-0.815, -2.703, 0.713, 5.737, 4.177, 3.023, 1.308, 0.121, 1.606, 0.238, -2.071, -3.174, -1.023, -3.457, 2.622, -0.879, -0.463, -6.098, -2.095, 0.643 : 6
-0.394, -0.927, 0.478, 3.896, 0.434, 0.217, -3.351, -1.402, 1.798, -2.797, -0.978, -0.938, -5.831, -3.268, -5.219, -1.281, 1.219, 1.528, -1.226, -1.266 : 1
-0.266, 1.279, -0.824, -3.411, -0.883, -0.304, 0.139, -0.652, -1.307, 2.333, 0.514, 1.120, 0.458, 1.773, -2.189, -0.049, -0.087, 3.117, 1.436, -1.741 : 10
-3.096, -0.504, -3.189, 4.563, -1.338, -0.948, 1.998, 3.642, 0.703, -1.709, -1.835, 1.229, -2.505, 1.801, -1.358, 0.143, -1.127, -0.109, -0.308, -2.188 : 13
-0.992, 2.377, 7.941, 5.437, 1.023, 2.185, -0.661, 2.749, -0.962, -2.611, -3.738, 0.086, -8.743, 1.381, 0.331, 3.668, 0.702, -5.971, -1.332, 6.412 : 14
1.745, -5.070, 0.715, 5.861, 0.256, -0.429, -3.402, 0.664, 1.148, -4.430, 1.743, 3.523, 6.155, 1.153, 2.678, -0.447, 0.943, -1.616, -1.252, -4.275 : 11
-1.353, 2.252, 1.346, -3.881, 0.819, 0.758, 0.777, -0.972, -0.264, 1.004, -0.906, -1.887, -2.632, 0.376, -1.791, 0.733, 0.707, 1.077, -0.083, -0.399 : 9
0.268, 0.323, 1.279, 1.270, 1.165, -0.054, 0.081, -0.824, -0.873, 0.831, -0.106, -0.275, 1.474, -0.489, 0.178, 0.392, -0.334, 0.267, -0.331, -0.145 : 9
1.082, 0.178, 0.310, -0.078, -2.035, -1.029, -0.521, 0.079, 0.256, -2.236, 0.454, 1.119, 1.078, 0.604, 0.898, 0.204, 0.266, 0.836, 0.303, 1.664 : 12
2.465, -0.904, 2.413, -0.878, -0.908, -0.310, -0.620, -0.404, 0.131, -2.781, 0.655, 1.288, 4.192, 2.201, 0.353, -0.718, -0.576, 1.324, 1.303, 2.126 : 12
-3.867, -1.322, -6.403, 7.125, -1.266, -0.854, 2.276, 2.852, -0.107, 0.971, -0.476, 1.410, -1.566, 2.014, -1.410, 2.295, -0.428, 1.040, -0.881, -2.065 : 15
1.846, -1.940, -5.789, 8.839, -2.336, -1.525, -1.187, 0.874, 0.806, 0.107, 0.127, 1.708, -2.828, -5.521, -2.296, -3.296, -2.343, -0.662, 0.886, 4.917 : 2
1.301, 1.073, 3.329, 9.999, 2.013, -3.010, 3.569, 3.863, 1.836, -1.885, -0.867, 0.731, -3.444, 3.774, -1.944, 2.390, -0.510, 0.217, -3.740, 5.392 : 6
3.138, -4.381, 6.727, 2.298, 6.127, 2.108, -0.090, -0.455, 1.264, -2.012, 0.013, -1.455, 5.954, 1.000, 0.291, -2.318, -2.403, -3.587, 0.819, 2.085 : 7
1.137, 2.933, 1.361, -1.948, -1.793, 1.747, 0.145, 0.461, 1.149, 0.256, -0.535, 1.512, 0.822, -0.634, 2.427, 0.391, -1.721, 0.878, 1.645, -0.153 : 15
0.603, -2.324, -0.411, 3.181, 2.349, 2.979, 1.258, -0.740, 0.725, -0.033, -1.273, -1.681, 2.311, -0.828, 1.527, -1.472, -0.857, -2.933, -0.286, 1.022 : 8
-2.364, 2.716, 4.412, -7.553, 1.932, 1.263, 0.960, -1.310, -0.503, 0.586, -0.855, -2.512, -0.764, 2.982, -0.564, 2.246, 1.858, 1.270, -0.662, -2.949 : 12
-3.404, -2.606, 0.480, 5.632, 8.530, 3.721, 1.413, 0.662, 1.242, 4.956, -2.498, -5.299, -4.741, -5.732, 0.443, -0.635, -0.629, -8.188, -3.184, -2.909 : 0
